Here is a tiny trained network, its code and every weight. The questions are about switching its units off for an input and a class, where a switched-off unit gives its printed mean instead of its output.

import numpy as np


def w(rows, s, z=0):
    codes = np.array(rows[::2]) - 128.0
    scale = np.full(codes.shape[1], s)
    scale[-1] = z or s
    return codes * scale


def norm(h):
    return h / np.sqrt((h * h).mean(-1, keepdims=True) + 1e-5)


def f(y):
    return np.maximum(y, 0)


def log_softmax(a):
    a = a - a.max(-1, keepdims=True)
    return a - np.log(np.exp(a).sum(-1, keepdims=True))


def net(x, mask):
    res = np.array(x, float).reshape(1, 2) / 4 @ E
    u = 0
    for l in range(4):
        y = f(norm(res) @ A[l][:, :-1].T + A[l][:, -1])
        res = res + np.where(mask[u : u + 6], y, B[l][:, -1]) @ B[l][:, :-1]
        u += 6
    return log_softmax(norm(res)[-1] @ U[:, :-1].T + U[:, -1])


A, B = {}, {}
E = w([
[124,207,150,108,122,191,192,125],'x0',
[2,130,118,163,181,151,71,157],'x1',
],0.0031)
A[0] = w([
[126,135,58,133,114,137,115,127,43],'0.n0',
[88,1,90,165,130,105,121,102,46],'0.n1',
[110,224,144,76,137,180,167,131,155],'0.n2',
[8,148,135,191,153,95,119,162,1],'0.n3',
[53,140,141,145,183,132,117,128,203],'0.n4',
[179,27,138,80,129,75,117,30,96],'0.n5',
],0.0031,0.00082)
B[0] = w([
[111,123,92,92,89,152,126,148,130],'0.n0',
[239,133,143,72,130,109,118,203,202],'0.n1',
[109,203,133,106,148,179,180,64,252],'0.n2',
[156,168,85,98,65,156,28,88,235],'0.n3',
[49,123,74,115,239,192,101,114,229],'0.n4',
[4,124,48,190,119,186,221,126,233],'0.n5',
],0.0029)
A[1] = w([
[131,127,145,130,142,91,133,88,3],'1.n0',
[71,98,133,147,161,113,29,155,131],'1.n1',
[177,180,179,84,78,175,181,103,152],'1.n2',
[131,120,151,127,123,119,102,98,61],'1.n3',
[196,33,120,157,99,2,181,166,54],'1.n4',
[91,117,160,139,98,107,75,165,82],'1.n5',
],0.0036,0.0013)
B[1] = w([
[132,119,184,106,130,150,144,108,128],'1.n0',
[226,72,161,66,137,70,146,141,217],'1.n1',
[174,123,98,128,153,24,2,143,253],'1.n2',
[82,196,98,100,113,111,108,114,128],'1.n3',
[9,121,186,186,96,213,193,148,232],'1.n4',
[165,134,125,91,131,75,114,92,150],'1.n5',
],0.0034,0.0033)
A[2] = w([
[252,167,145,104,144,78,113,75,5],'2.n0',
[40,62,125,123,144,210,138,154,133],'2.n1',
[19,138,162,137,112,206,145,119,16],'2.n2',
[94,83,128,242,90,182,219,149,120],'2.n3',
[167,142,136,65,203,88,93,97,126],'2.n4',
[104,120,113,126,143,179,153,126,57],'2.n5',
],0.0035,0.0014)
B[2] = w([
[168,189,124,117,32,72,141,118,217],'2.n0',
[195,181,185,149,112,54,186,85,235],'2.n1',
[49,144,132,109,234,114,96,38,212],'2.n2',
[15,84,255,213,44,102,148,224,253],'2.n3',
[160,141,134,192,43,137,208,147,224],'2.n4',
[37,111,136,93,149,87,183,105,161],'2.n5',
],0.0033,0.0031)
A[3] = w([
[142,110,72,128,107,90,9,185,152],'3.n0',
[97,66,137,165,192,106,97,152,136],'3.n1',
[162,49,132,103,146,92,95,118,2],'3.n2',
[201,68,159,129,41,117,144,172,190],'3.n3',
[118,194,252,149,120,196,215,178,224],'3.n4',
[166,23,108,91,157,63,49,153,50],'3.n5',
],0.0039,0.00096)
B[3] = w([
[151,93,133,146,120,162,181,158,191],'3.n0',
[171,128,121,100,67,106,158,129,179],'3.n1',
[121,158,110,133,159,195,79,154,155],'3.n2',
[55,126,150,127,200,148,103,120,224],'3.n3',
[135,13,127,144,114,76,81,152,253],'3.n4',
[224,98,35,101,152,253,153,159,190],'3.n5',
],0.0049,0.0039)
U = w([
[46,13,200,191,101,86,144,157,214],'0',
[254,241,137,107,58,45,137,67,2],'1',
[225,56,49,97,181,249,114,180,160],'2',
[24,213,124,93,245,172,75,27,120],'3',
],0.0091,0.00052)

Each question gives the input, the list of numbers given to net, and the class t.
The units are the neurons (one row each of A and B). Each row of codes is followed by its name. A weight is (code - 128) times the scale printed after its matrix; where a second scale follows, it is the last column's (A, B and U).
mask holds one flag per neuron, layer by layer. A switched-off neuron (its flag False) gives its mean, the last column of its row in B, instead of its output. The means were averaged over made-up inputs and are rounded, as every weight is.
A unit's drop is (log p(t) with every unit on - log p(t) with that unit switched off) / (log p(t) with every unit on - log p(t) with every unit switched off).
unit that matters most: the unit with the biggest drop
k most important neurons: the k neurons with the biggest drops, biggest first
drop when u is switched off: that unit's drop, to one decimal
input [-1,7], class 2: unit that matters most : 1.n1
input [6,0], class 1: 2 most important neurons : (1.n4 1.n2)
input [0,-4], class 0: 2 most important neurons : (0.n2 0.n3)
input [5,1], class 3: 2 most important neurons : (1.n1 2.n3)
input [8,0], class 1: 3 most important neurons : (1.n4 1.n2 0.n5)
input [0,-5], class 0: 3 most important neurons : (0.n2 0.n3 1.n4)
input [1,0], class 1: 3 most important neurons : (0.n5 1.n4 2.n3)
input [1,4], class 3: 2 most important neurons : (1.n2 0.n4)
input [3,1], class 3: 2 most important neurons : (2.n3 1.n1)
input [1,6], class 3: 2 most important neurons : (1.n2 0.n4)
input [6,-1], class 1: drop when 2.n3 is switched off : 0.1
input [-3,-6], class 0: drop when 1.n3 is switched off : 0.0
input [-2,-8], class 0: drop when 1.n4 is switched off : 0.7
input [-1,-7], class 0: drop when 1.n4 is switched off : 1.0
input [7,0], class 1: most important neuron : (1.n4)
